Here is a tiny trained network, its code and every weight. The questions are about switching its units off for an input and a class, where a switched-off unit gives its printed mean instead of its output.

import numpy as np


def w(rows, s, z=0):
    codes = np.array(rows[::2]) - 128.0
    scale = np.full(codes.shape[1], s)
    scale[-1] = z or s
    return codes * scale


def norm(h):
    return h / np.sqrt((h * h).mean(-1, keepdims=True) + 1e-5)


def f(y):
    return np.maximum(y, 0)


def log_softmax(a):
    a = a - a.max(-1, keepdims=True)
    return a - np.log(np.exp(a).sum(-1, keepdims=True))


def net(x, mask):
    res = np.array(x, float).reshape(1, 3) / 4 @ E
    u = 0
    for l in range(4):
        y = f(norm(res) @ A[l][:, :-1].T + A[l][:, -1])
        res = res + np.where(mask[u : u + 8], y, B[l][:, -1]) @ B[l][:, :-1]
        u += 8
    return log_softmax(norm(res)[-1] @ U[:, :-1].T + U[:, -1])


A, B = {}, {}
E = w([
[39,118,125,138,94,87,38,9,78,68,155,113],'x0',
[142,108,113,223,139,254,45,46,137,168,66,70],'x1',
[149,60,83,113,187,198,189,27,65,83,116,209],'x2',
],0.0042)
A[0] = w([
[51,185,127,76,80,4,163,93,46,17,169,139,136],'L0N1',
[154,17,11,101,246,177,225,47,63,72,154,193,146],'L0N2',
[82,221,117,91,121,159,60,230,201,207,117,108,83],'L0N3',
[18,119,146,142,84,141,54,121,69,97,176,174,162],'L0N4',
[171,127,127,69,105,16,252,197,73,119,223,187,225],'L0N5',
[119,172,113,212,152,186,134,109,155,177,67,119,66],'L0N6',
[49,77,27,203,53,102,26,117,48,25,160,97,1],'L0N7',
[219,193,93,204,79,166,135,98,197,115,81,159,95],'L0N8',
],0.0034,0.0017)
B[0] = w([
[200,90,2,194,51,137,125,182,63,39,215,56,218],'L0N1',
[86,108,169,124,127,108,241,113,45,191,61,98,253],'L0N2',
[117,35,156,103,183,168,182,85,157,44,177,75,179],'L0N3',
[154,117,151,82,77,87,169,62,171,49,160,106,188],'L0N4',
[77,161,215,119,158,195,62,13,175,185,77,214,236],'L0N5',
[214,105,137,151,82,131,192,141,140,81,205,150,173],'L0N6',
[113,190,168,85,161,144,97,65,193,193,29,249,193],'L0N7',
[112,81,97,161,110,153,130,107,129,151,167,136,165],'L0N8',
],0.0043,0.0066)
A[1] = w([
[172,151,96,153,57,67,76,206,142,65,155,60,127],'L1N1',
[152,144,102,63,154,151,25,134,242,100,183,169,68],'L1N2',
[165,152,55,135,144,169,107,122,29,232,50,209,102],'L1N3',
[86,224,160,148,111,119,35,158,193,186,66,154,39],'L1N4',
[118,131,110,62,155,45,167,132,70,45,107,62,38],'L1N5',
[125,202,162,141,86,169,61,164,163,69,117,173,76],'L1N6',
[202,190,129,108,140,97,154,139,67,125,111,194,2],'L1N7',
[59,198,195,20,254,105,152,187,151,163,99,180,91],'L1N8',
],0.0036,0.0028)
B[1] = w([
[97,254,114,129,202,97,104,147,48,143,137,111,203],'L1N1',
[159,146,110,107,37,111,103,135,151,203,115,59,193],'L1N2',
[104,212,196,140,127,54,114,185,90,117,131,146,255],'L1N3',
[159,44,117,65,101,216,89,101,157,162,129,86,164],'L1N4',
[45,90,102,88,121,192,164,124,173,117,185,99,167],'L1N5',
[126,164,147,81,128,130,95,158,138,145,121,67,171],'L1N6',
[110,124,122,137,93,185,139,118,98,128,95,142,141],'L1N7',
[88,151,120,114,158,123,60,38,190,112,101,162,239],'L1N8',
],0.0058,0.0027)
A[2] = w([
[170,76,111,153,149,113,190,162,65,175,137,60,113],'L2N1',
[210,101,38,112,133,129,32,129,254,103,173,163,62],'L2N2',
[189,62,132,166,151,159,139,190,82,155,165,130,167],'L2N3',
[190,126,118,185,133,183,190,222,92,140,128,74,69],'L2N4',
[149,138,136,109,166,105,125,72,139,122,50,159,78],'L2N5',
[173,110,53,223,142,149,168,248,77,115,151,111,7],'L2N6',
[157,97,47,89,57,65,163,165,47,82,182,101,106],'L2N7',
[179,144,72,91,148,131,97,172,215,86,183,141,107],'L2N8',
],0.005,0.002)
B[2] = w([
[175,142,55,151,93,155,75,183,145,145,111,124,230],'L2N1',
[103,123,188,106,73,139,87,255,139,127,172,27,220],'L2N2',
[95,164,121,155,141,44,96,148,121,107,146,75,222],'L2N3',
[150,105,61,180,157,100,135,163,82,136,144,161,246],'L2N4',
[174,162,142,116,119,112,119,136,107,55,204,146,254],'L2N5',
[74,134,213,34,141,129,81,3,160,133,133,231,192],'L2N6',
[85,116,111,143,107,167,205,192,102,104,94,53,232],'L2N7',
[139,171,128,144,73,113,73,145,154,125,127,68,193],'L2N8',
],0.0064,0.0029)
A[3] = w([
[118,130,230,113,119,150,99,78,143,180,84,126,242],'L3N1',
[81,115,118,125,140,179,132,25,108,56,143,101,88],'L3N2',
[160,99,90,217,160,106,131,219,85,164,125,106,83],'L3N3',
[138,116,179,130,109,103,105,65,115,192,111,98,102],'L3N4',
[139,182,160,114,132,101,159,158,126,184,105,162,186],'L3N5',
[191,160,116,145,224,100,90,47,106,139,80,241,129],'L3N6',
[153,151,131,139,139,108,2,156,208,136,160,151,2],'L3N7',
[152,96,144,108,125,114,70,117,216,210,136,90,67],'L3N8',
],0.006,0.0017)
B[3] = w([
[115,127,208,65,154,151,104,175,150,106,68,142,239],'L3N1',
[139,99,132,117,163,132,152,173,157,195,121,170,243],'L3N2',
[172,124,1,199,131,58,103,110,91,160,141,96,209],'L3N3',
[145,161,166,95,147,158,136,143,173,157,133,160,178],'L3N4',
[138,113,139,147,135,155,57,79,157,154,105,137,183],'L3N5',
[83,241,148,117,127,12,58,107,111,150,139,127,253],'L3N6',
[168,41,151,162,156,210,208,112,148,85,134,128,232],'L3N7',
[154,66,134,107,113,202,157,142,162,76,117,178,219],'L3N8',
],0.0081,0.0055)
U = w([
[151,77,209,78,123,231,115,154,225,89,103,130,252],'0',
[88,200,225,86,172,78,99,89,129,164,95,198,173],'1',
[78,213,110,115,66,98,92,163,135,76,183,15,60],'2',
[74,36,85,104,102,152,246,121,84,117,129,166,84],'3',
[202,47,63,226,144,162,142,150,163,106,178,89,67],'4',
[160,174,43,210,144,48,89,110,77,180,111,121,104],'5',
],0.012,0.0011)

Each question gives the input, the list of numbers given to net, and the class t.
The units are the neurons (one row each of A and B). Each row of codes is followed by its name. A weight is (code - 128) times the scale printed after its matrix; where a second scale follows, it is the last column's (A, B and U).
mask holds one flag per neuron, layer by layer. A switched-off neuron (its flag False) gives its mean, the last column of its row in B, instead of its output. The means were averaged over made-up inputs and are rounded, as every weight is.
A unit's drop is (log p(t) with every unit on - log p(t) with that unit switched off) / (log p(t) with every unit on - log p(t) with every unit switched off).
The circuit of an input: a set's keep is (log p(t) with only the set's units on - log p(t) with every unit switched off) / (log p(t) with every unit on - log p(t) with every unit switched off). Starting from the 12 units with the biggest drops (on a tie, the unit counted first), units are removed one at a time, each time the one whose removal leaves the highest keep (on an exact tie, the one counted first), for as long as the keep stays at least 0.8.
units of the circuit, in order: the units of the circuit, biggest drop first
most important unit: the unit with the biggest drop
top k neurons: the k neurons with the biggest drops, biggest first
top k neurons in layer l: the k neurons of layer l with the biggest drops, biggest first
drop of u: that unit's drop, to one decimal
input [-1,2,-5], class 4: most important unit => L0N5
input [6,-1,-2], class 2: top 3 neurons => [L0N1, L0N2, L0N5]
input [0,1,8], class 5: top 2 neurons => [L0N5, L0N7]
input [-1,1,-4], class 4: top 3 neurons => [L0N5, L0N7, L0N2]
input [0,2,-5], class 4: top 4 neurons => [L0N5, L0N7, L1N8, L0N2]
input [-1,4,-1], class 4: top 2 neurons in layer 0 => [L0N2, L0N5]
input [1,-5,0], class 2: top 3 neurons => [L0N1, L0N2, L0N7]
input [0,-4,-6], class 0: top 2 neurons => [L0N5, L0N2]
input [8,2,-1], class 0: top 2 neurons => [L0N7, L0N2]
input [7,-6,1], class 3: top 4 neurons => [L0N1, L3N6, L3N2, L0N5]
input [-1,1,4], class 5: top 2 neurons => [L0N5, L0N7]
input [1,-5,-2], class 2: top 3 neurons => [L0N1, L0N7, L0N2]
input [0,8,0], class 4: top 3 neurons in layer 0 => [L0N5, L0N6, L0N2]
input [3,-2,5], class 3: most important unit => L0N1
input [-6,7,0], class 4: top 3 neurons => [L0N2, L2N4, L0N6]
input [-8,4,-2], class 4: top 2 neurons => [L2N4, L0N2]
input [7,-2,-2], class 2: top 2 neurons => [L0N1, L0N2]
input [2,-6,0], class 2: top 2 neurons in layer 0 => [L0N1, L0N2]
input [0,-2,-2], class 0: top 2 neurons in layer 0 => [L0N5, L0N2]
input [7,-4,7], class 3: units of the circuit, in order => [L0N1]
input [0,-8,-8], class 0: top 2 neurons in layer 3 => [L3N6, L3N7]
input [-6,6,-5], class 4: drop of L2N4 => 0.6
input [5,-4,-2], class 2: drop of L0N2 => 0.3
input [8,-4,4], class 3: drop of L0N1 => 2.3
input [0,0,7], class 1: top 2 neurons in layer 0 => [L0N1, L0N6]
